Here is a tiny trained network, its code and every weight. The questions are about switching its units off for an input and a class, where a switched-off unit gives its printed mean instead of its output.

import numpy as np


def w(rows, s, z=0):
    codes = np.array(rows[::2]) - 128.0
    scale = np.full(codes.shape[1], s)
    scale[-1] = z or s
    return codes * scale


def norm(h):
    return h / np.sqrt((h * h).mean(-1, keepdims=True) + 1e-5)


def f(y):
    return np.maximum(y, 0)


def log_softmax(a):
    a = a - a.max(-1, keepdims=True)
    return a - np.log(np.exp(a).sum(-1, keepdims=True))


def net(x, mask):
    res = np.array(x, float).reshape(1, 2) / 4 @ E
    u = 0
    for l in range(2):
        y = f(norm(res) @ A[l][:, :-1].T + A[l][:, -1])
        res = res + np.where(mask[u : u + 8], y, B[l][:, -1]) @ B[l][:, :-1]
        u += 8
    return log_softmax(norm(res)[-1] @ U[:, :-1].T + U[:, -1])


A, B = {}, {}
E = w([
[255,249,61,188,51,54,103,99],'x0',
[85,21,139,65,110,157,198,92],'x1',
],0.0073)
A[0] = w([
[132,180,151,149,143,117,117,131,226],'0.n1',
[92,133,67,137,157,200,133,138,73],'0.n2',
[196,134,56,192,75,73,184,140,144],'0.n3',
[39,22,21,50,210,175,171,146,119],'0.n4',
[152,136,183,106,95,180,110,99,95],'0.n5',
[138,150,183,125,120,128,176,185,33],'0.n6',
[149,92,2,179,131,120,134,109,249],'0.n7',
[139,140,115,202,188,165,136,132,194],'0.n8',
],0.0082,0.0018)
B[0] = w([
[112,66,124,54,94,131,114,114,170],'0.n1',
[155,125,55,129,96,65,129,143,148],'0.n2',
[180,201,85,76,134,140,125,212,207],'0.n3',
[60,175,247,210,2,175,142,70,246],'0.n4',
[104,131,89,159,152,190,108,113,133],'0.n5',
[181,96,129,169,153,114,53,189,131],'0.n6',
[138,174,168,91,142,161,111,96,171],'0.n7',
[144,90,120,125,187,157,176,44,158],'0.n8',
],0.0083,0.012)
A[1] = w([
[172,182,79,113,103,122,131,139,253],'1.n1',
[143,157,91,89,154,203,101,139,111],'1.n2',
[207,145,84,142,93,111,105,108,117],'1.n3',
[114,192,135,128,210,125,126,155,136],'1.n4',
[196,187,133,131,123,123,145,111,138],'1.n5',
[5,121,182,169,104,141,149,120,153],'1.n6',
[147,60,99,143,147,123,128,142,41],'1.n7',
[110,116,172,108,172,193,92,83,183],'1.n8',
],0.011,0.0023)
B[1] = w([
[141,193,181,59,208,126,119,93,213],'1.n1',
[118,163,66,39,80,155,99,170,184],'1.n2',
[179,149,133,84,51,167,2,242,188],'1.n3',
[139,28,173,108,83,112,155,135,159],'1.n4',
[219,101,137,79,140,160,44,127,194],'1.n5',
[142,160,182,244,4,107,148,172,253],'1.n6',
[92,116,29,141,83,67,95,151,131],'1.n7',
[153,112,127,202,174,54,170,65,186],'1.n8',
],0.0065,0.014)
U = w([
[132,66,75,150,166,2,182,54,47],'0',
[42,140,116,130,149,123,204,198,3],'1',
[59,144,232,236,28,96,221,115,248],'2',
[182,202,123,4,113,114,108,179,217],'3',
],0.0096,0.0034)

Each question gives the input, the list of numbers given to net, and the class t.
The units are the neurons (one row each of A and B). Each row of codes is followed by its name. A weight is (code - 128) times the scale printed after its matrix; where a second scale follows, it is the last column's (A, B and U).
mask holds one flag per neuron, layer by layer. A switched-off neuron (its flag False) gives its mean, the last column of its row in B, instead of its output. The means were averaged over made-up inputs and are rounded, as every weight is.
A unit's drop is (log p(t) with every unit on - log p(t) with that unit switched off) / (log p(t) with every unit on - log p(t) with every unit switched off).
The circuit of an input: a set's keep is (log p(t) with only the set's units on - log p(t) with every unit switched off) / (log p(t) with every unit on - log p(t) with every unit switched off). Starting from the 12 units with the biggest drops (on a tie, the unit counted first), units are removed one at a time, each time the one whose removal leaves the highest keep (on an exact tie, the one counted first), for as long as the keep stays at least 0.8.
units of the circuit, in order: the units of the circuit, biggest drop first
k most important neurons: the k neurons with the biggest drops, biggest first
top k neurons in layer l: the k neurons of layer l with the biggest drops, biggest first
drop when u is switched off: that unit's drop, to one decimal
input [-4,-6], class 0: 2 most important neurons	[0.n4; 0.n3]
input [0,-4], class 3: units of the circuit, in order	[0.n4]
input [1,2], class 3: 2 most important neurons	[0.n4; 0.n3]
input [-3,-6], class 0: 3 most important neurons	[0.n4; 0.n3; 1.n6]
input [-2,-5], class 0: top 2 neurons in layer 0	[0.n4; 0.n3]
input [-2,-7], class 0: top 2 neurons in layer 1	[1.n6; 1.n8]
input [-1,-6], class 3: 2 most important neurons	[0.n4; 1.n2]
input [0,-3], class 3: drop when 0.n4 is switched off	4.4
input [-4,-8], class 0: drop when 1.n1 is switched off	0.0
input [-1,-4], class 0: drop when 0.n3 is switched off	0.9
